 6.19   1.94   1.55   2.31  -2.80  -5.00 ==> -5.00
 1.17  -1.69  -1.05   0.03   2.92   4.67  -0.92 ==> -0.92
-3.19  -0.25  -6.52  -1.49 ==> -1.49
-2.11   0.44  -0.72   1.59  -5.15   2.22 ==> 2.22
-4.96   0.39   1.04   4.87  -4.33 ==> -4.33
-0.75   1.31   1.14   4.74 ==> 4.74
-6.07   4.00  -1.51  -6.49 ==> -6.49
-0.29   4.91   6.11  -3.84  -3.73  -0.99 ==> -0.99
 1.06   4.64   5.11  -1.90  -2.91 ==> -2.91
 3.98   0.09  -1.82   5.81  -5.63  -3.64   0.30 ==> 0.30
---
[-45 -26  16 -24  32] -45, 32

[[183 127 193  45 138  83]
 [159 160 141 136 199  74]] 183, 74

[55 84 35  2] 55, 2

[  85  655  230 -551  392  -67] 85, -67

[[460 295 620 747 622]
 [381 696 124 725 910]] 460, 910

[577 810 133 552 818] 577, 818

[[8363 3770 3291 2318]
 [3832 3390 3924 4424]] 8363, 4424

[38  2 82 25] 38, 25
---
Q:
2  1  2  5  7  5
3  4  5  4  2  4
A: 2

Q:
 27   15   18   -7   16
  4    5   26  -48  -41
A: 18

Q:
 36   53    7  146  205
 45   72  103  137  142
A: 7

Q:
18  63  31  23
27  89  28  38
A: 31

Q:
176   65  181   57  218
139  143   98  130  168
A: 181

Q:
300  224  103  847
571  500  187  345
A: 103

Q:
195  178  105  189
213  204   54  137
A: 105

Q:
248  191  165   37   41
146  183   67  151  135
A: 165

Q:
331  799  547  233  332  497
195  419  412  563  255  373
A: 547
---
[2875 4101 1940 6183 4520 4795 9295] >> 2875, 9295

[225 184  89 174  77 757] >> 225, 757

[[ 452 -170  112 -271  900 -446]
 [-629  488 -952  -89   45  415]] >> 452, 415

[9 0 8 7] >> 9, 7

[[132 109 168 128 147]
 [138 114 144 166 141]
 [ 59  97 194 101  91]] >> 132, 91

[[  7 -23 -16  12   0 -26  -9]
 [ 30  21  -8 -34 -43 -26   3]] >> 7, 3

[[   4  565   85 -974  123  -16]
 [ -86 -383  -30  934   82 -127]] >> 4, -127
---
[[-2.28  2.96 -1.80  5.99 -0.57 -2.34 -1.62]
 [-5.13  5.98  0.87  0.99 -0.23  2.46 -1.98]] gives -2.34

[[ 1.99 -2.02  5.30 -2.23  0.40 -1.10]
 [ 5.79  3.37 -4.50 -5.35 -3.28 -1.10]
 [ 4.93 -1.48  5.79 -0.05 -2.28 -4.61]] gives -3.28

[[ 5.10  3.63  2.34  0.20 -3.39]
 [ 3.91 -2.07  2.56  2.36  5.42]] gives 0.20

[[-3.49 -4.66 -3.19 -3.85 -3.41 -2.99]
 [-1.29  1.07 -4.83 -6.01  0.16  0.62]] gives -3.41

[[-5.69 -2.96  1.94 -5.13]
 [ 1.58  3.37 -0.85  1.70]
 [ 4.23  1.07  3.62  3.83]] gives -0.85

[[-3.35 -3.95 -2.68  0.55]
 [ 5.14  4.79 -3.75  1.22]] gives -2.68

[[ 2.35 -3.17 -4.04  4.54 -0.65  0.31]
 [ 1.22 -1.24 -5.70 -1.78  2.36  4.27]
 [ 5.66 -5.57 -2.82  5.77 -0.50 -2.74]] gives 2.36

[[2.51 2.78 3.61 5.54 5.10]
 [3.53 3.65 3.59 5.15 5.48]] gives 5.54
---
[[ 37 139 214 185]
 [237 203 127 173]
 [165 165 164 159]] | 37, 159

[[246 323 460 246 549 321]
 [614 546 387 881 720 192]
 [666 482  19 246 835 493]] | 246, 493

[[37 16 66 86 83]
 [67 60 64 66 65]
 [23 75 57 29 67]] | 37, 67

[[ 77 101 104 107]
 [222 167 208  11]
 [184 152 144 118]] | 77, 118

[ 34 -43 -42  26] | 34, 26

[[84  8 81  3]
 [56 57 56 31]] | 84, 31
---
[ 2.30 -5.05 -1.27 -3.14] Answer: 2.30
[-5.47 -1.07  4.85 -6.54 -0.17  1.59  1.50] Answer: -5.47
[-2.41  6.31 -1.19  1.25 -5.86 -1.74  2.95] Answer: -2.41
[-4.68 -1.90 -3.82 -0.52] Answer: -4.68
[ 3.36  0.97  3.55 -2.43 -5.03 -2.17] Answer: 3.36
[ 4.70  5.76  3.91 -1.72  4.16] Answer: 4.70
---
-5.87,-3.25,-2.08,1.96,2.33,5.61,4.68
-0.18,-2.16,2.74,-1.75,-2.26,-5.63,-5.14
0.56,0.19,1.93,-1.35,-3.19,-6.37,-3.27
-> 2.33

-4.51,-3.95,0.37,-2.14,6.08
-1.99,0.09,3.45,1.00,5.40
2.34,0.49,2.39,-1.44,-0.52
-> 0.37

1.31,-4.99,-3.09,1.40,1.24,-2.30
2.86,2.72,3.24,-0.13,1.27,1.07
2.75,5.25,4.91,0.49,-2.50,2.98
-> 1.40

-4.92,-1.63,-2.03,2.47,0.99,0.10,2.19
-3.18,0.00,-1.36,0.87,-0.51,-1.06,0.21
0.31,-0.71,0.95,2.09,0.38,-0.52,2.86
-> 0.99

-0.78,-5.02,1.21,-1.57,1.96,-1.93,3.25
-0.03,-2.02,-2.03,-0.47,1.17,-1.20,0.45
0.82,1.29,-0.19,1.19,1.94,-4.42,-1.91
-> 1.96

-0.17,3.28,-0.51,-1.39,-1.39
-5.28,0.71,-0.90,5.32,5.32
1.70,2.10,0.93,-3.43,-3.43
-> -0.51
